Below is a small trained network, with its code and all its weights. Each question gives an input and a target symbol and asks what happens when units are switched off, that is, made to give their printed mean instead of their output.

import numpy as np


def w(rows, s, z=0):
    codes = np.array(rows[::2]) - 128.0
    scale = np.full(codes.shape[1], s)
    scale[-1] = z or s
    return codes * scale


def norm(h):
    return h / np.sqrt((h * h).mean(-1, keepdims=True) + 1e-5)


def f(y):
    return np.maximum(y, 0)


def softmax(a):
    e = np.exp(a - a.max(-1, keepdims=True))
    return e / e.sum(-1, keepdims=True)


def log_softmax(a):
    a = a - a.max(-1, keepdims=True)
    return a - np.log(np.exp(a).sum(-1, keepdims=True))


def net(x, mask):
    ids = ['ΓΞΣΦΨαβδεζηθλμπτ'.index(c) for c in x.split()]
    T = len(ids)
    res = E[ids] + P[:T]
    u = 0
    for l in range(3):
        q, k, v = (norm(res) @ M[l].T for M in (Q, K, V))
        z = softmax(np.where(np.tri(T) > 0, q @ k.T / 3**0.5, -1e9)) @ v
        res = res + np.where(mask[u], z, O[l][:, -1]) @ O[l][:, :-1]
        u += 1
        y = f(norm(res) @ A[l][:, :-1].T + A[l][:, -1])
        res = res + np.where(mask[u : u + 8], y, B[l][:, -1]) @ B[l][:, :-1]
        u += 8
    return log_softmax(norm(res)[-1] @ U[:, :-1].T + U[:, -1])


Q, K, V, O, A, B = {}, {}, {}, {}, {}, {}
E = w([
[120,169,101],'Γ',
[168,83,172],'Ξ',
[98,186,80],'Σ',
[95,157,155],'Φ',
[158,49,251],'Ψ',
[168,81,176],'α',
[51,132,115],'β',
[95,155,155],'δ',
[106,128,104],'ε',
[116,178,88],'ζ',
[96,191,81],'η',
[166,86,163],'θ',
[116,140,134],'λ',
[90,160,151],'μ',
[118,177,88],'π',
[107,115,97],'τ',
],0.014)
P = w([
[176,137,123],'0',
[158,131,84],'1',
[102,175,144],'2',
[107,53,89],'3',
[77,193,124],'4',
[111,106,5],'5',
],0.013)
Q[0] = w([
[176,145,255],'L0H1',
[123,210,191],'L0H1',
[223,135,177],'L0H1',
],0.0085)
K[0] = w([
[175,141,174],'L0H1',
[124,255,152],'L0H1',
[94,101,208],'L0H1',
],0.0093)
V[0] = w([
[63,190,226],'L0H1',
[49,102,254],'L0H1',
[61,70,34],'L0H1',
],0.0061)
O[0] = w([
[98,254,107,70],'L0H1',
[74,81,124,4],'L0H1',
[131,99,66,185],'L0H1',
],0.0044,0.0036)
A[0] = w([
[53,138,162,142],'L0N1',
[160,167,122,142],'L0N2',
[109,73,2,135],'L0N3',
[85,252,88,255],'L0N4',
[5,84,78,68],'L0N5',
[103,172,104,166],'L0N6',
[138,102,181,165],'L0N7',
[180,47,79,138],'L0N8',
],0.0082,0.0035)
B[0] = w([
[136,161,211,163],'L0N1',
[15,98,152,152],'L0N2',
[77,202,117,222],'L0N3',
[148,64,209,255],'L0N4',
[207,198,150,177],'L0N5',
[173,102,253,177],'L0N6',
[139,218,82,148],'L0N7',
[62,162,138,192],'L0N8',
],0.0056,0.0078)
Q[1] = w([
[33,40,120],'L1H1',
[152,104,1],'L1H1',
[26,157,161],'L1H1',
],0.0093)
K[1] = w([
[196,75,106],'L1H1',
[191,157,148],'L1H1',
[122,2,82],'L1H1',
],0.013)
V[1] = w([
[254,53,92],'L1H1',
[125,105,191],'L1H1',
[100,86,135],'L1H1',
],0.006)
O[1] = w([
[254,170,64,6],'L1H1',
[210,179,110,187],'L1H1',
[179,101,12,99],'L1H1',
],0.0044,0.0018)
A[1] = w([
[197,152,71,80],'L1N1',
[111,105,108,46],'L1N2',
[205,124,133,1],'L1N3',
[91,97,162,109],'L1N4',
[104,116,166,201],'L1N5',
[146,156,182,123],'L1N6',
[150,37,178,145],'L1N7',
[2,43,111,14],'L1N8',
],0.0097,0.0025)
B[1] = w([
[57,154,124,154],'L1N1',
[136,96,100,140],'L1N2',
[131,69,144,145],'L1N3',
[116,170,140,206],'L1N4',
[83,189,1,253],'L1N5',
[90,116,95,254],'L1N6',
[58,148,35,229],'L1N7',
[220,162,157,226],'L1N8',
],0.0063,0.0037)
Q[2] = w([
[148,101,97],'L2H1',
[61,122,208],'L2H1',
[148,84,252],'L2H1',
],0.015)
K[2] = w([
[115,206,161],'L2H1',
[120,143,81],'L2H1',
[2,113,80],'L2H1',
],0.016)
V[2] = w([
[152,2,104],'L2H1',
[181,165,19],'L2H1',
[188,116,65],'L2H1',
],0.011)
O[2] = w([
[201,103,164,2],'L2H1',
[91,7,56,160],'L2H1',
[185,85,103,113],'L2H1',
],0.014,0.0089)
A[2] = w([
[56,79,124,111],'L2N1',
[59,246,135,167],'L2N2',
[67,203,13,124],'L2N3',
[83,175,150,137],'L2N4',
[103,187,96,164],'L2N5',
[226,196,4,149],'L2N6',
[78,103,52,172],'L2N7',
[208,254,238,254],'L2N8',
],0.0089,0.0051)
B[2] = w([
[167,122,127,186],'L2N1',
[137,86,155,247],'L2N2',
[131,93,171,254],'L2N3',
[132,143,139,182],'L2N4',
[165,131,182,199],'L2N5',
[120,99,187,163],'L2N6',
[144,187,162,235],'L2N7',
[203,180,10,202],'L2N8',
],0.013,0.0088)
U = w([
[157,94,170,102],'Γ',
[175,69,123,114],'Ξ',
[109,128,147,25],'Σ',
[139,181,129,126],'Φ',
[251,159,107,113],'Ψ',
[180,63,129,178],'α',
[119,164,134,127],'β',
[140,190,132,205],'δ',
[46,76,88,184],'ε',
[152,96,182,40],'ζ',
[107,140,150,42],'η',
[166,64,110,122],'θ',
[101,131,147,127],'λ',
[140,165,122,116],'μ',
[149,93,182,52],'π',
[108,55,58,249],'τ',
],0.021,0.0019)

Each question gives the input, a string of symbols that net reads in full, and the target symbol t.
The units are the heads (3 rows each of Q, K, V and O) and the neurons (one row each of A and B). Each row of codes is followed by its name. A weight is (code - 128) times the scale printed after its matrix; where a second scale follows, it is the last column's (O, A, B and U).
mask holds one flag per unit, layer by layer, with each layer's heads first. A switched-off unit (its flag False) gives its mean, the last column of its rows in O or B, instead of its output. The means were averaged over made-up inputs and are rounded, as every weight is.
A unit's drop is (log p(t) with every unit on - log p(t) with that unit switched off) / (log p(t) with every unit on - log p(t) with every unit switched off).
The circuit of an input: a set's keep is (log p(t) with only the set's units on - log p(t) with every unit switched off) / (log p(t) with every unit on - log p(t) with every unit switched off). Starting from the 12 units with the biggest drops (on a tie, the unit counted first), units are removed one at a time, each time the one whose removal leaves the highest keep (on an exact tie, the one counted first), for as long as the keep stays at least 0.8.
circuit, biggest first: the units of the circuit, biggest drop first
unit that matters most: the unit with the biggest drop
k most important neurons: the k neurons with the biggest drops, biggest first
top k neurons in layer l: the k neurons of layer l with the biggest drops, biggest first
input Ψ Φ τ θ Φ τ, target Ψ: circuit, biggest first	L2H1, L2N8
input Ξ τ Ψ ε Γ, target ε: circuit, biggest first	L0N4, L2H1, L1H1, L0N3
input ε ε Φ, target ε: unit that matters most	L0H1
input Ψ α η ζ, target Ψ: 2 most important neurons	L0N5, L1N3
input ε δ Ψ, target δ: circuit, biggest first	L2H1, L2N8, L1H1
input Ψ η δ ε Ψ Γ, target Ψ: circuit, biggest first	L2H1, L2N8
input τ δ ε θ, target τ: top 2 neurons in layer 0	L0N8, L0N3
input Γ δ Ψ, target δ: 3 most important neurons	L0N4, L0N6, L2N8
input Ψ Ψ β ε δ β, target Ψ: 2 most important neurons	L1N3, L1N8
input ε ε τ, target ε: top 4 neurons in layer 0	L0N4, L0N1, L0N6, L0N5
input Ψ τ Γ Φ θ Ψ, target Ψ: 2 most important neurons	L1N8, L1N3
input Ψ ε Σ Ψ ζ, target Ψ: 2 most important neurons	L0N3, L2N8
input δ ε τ ε Σ, target ε: top 2 neurons in layer 0	L0N3, L0N8
input τ λ α τ Ψ β, target τ: 3 most important neurons	L0N5, L1N8, L0N8
input τ ε τ Φ, target τ: 2 most important neurons	L0N5, L1N8
input δ Ψ Φ λ Ψ λ, target δ: top 3 neurons in layer 0	L0N4, L0N3, L0N6
input Σ ε δ, target ε: circuit, biggest first	L2H1
input ε ε Ψ Σ ε Ξ, target ε: top 3 neurons in layer 1	L1N8, L1N7, L1N6
input α ε τ, target ε: top 2 neurons in layer 0	L0N4, L0N6
input δ τ ε α, target δ: unit that matters most	L0N4
input λ Ψ π, target Ψ: 3 most important neurons	L0N3, L1N3, L1N7
input α ε δ τ ε, target τ: circuit, biggest first	L2H1, L0N4, L1H1
input Ψ δ η Ψ, target Ψ: top 3 neurons in layer 0	L0N4, L0N6, L0N7
input Ψ ε ε ε η, target ε: top 2 neurons in layer 0	L0N4, L0N3
input η ζ Ξ ε δ, target ε: 2 most important neurons	L1N8, L0N6
input π ε τ ε η, target ε: top 2 neurons in layer 2	L2N8, L2N2
input λ Ψ α, target Ψ: 2 most important neurons	L0N3, L1N3
input Σ δ α, target δ: 3 most important neurons	L0N6, L0N4, L2N8
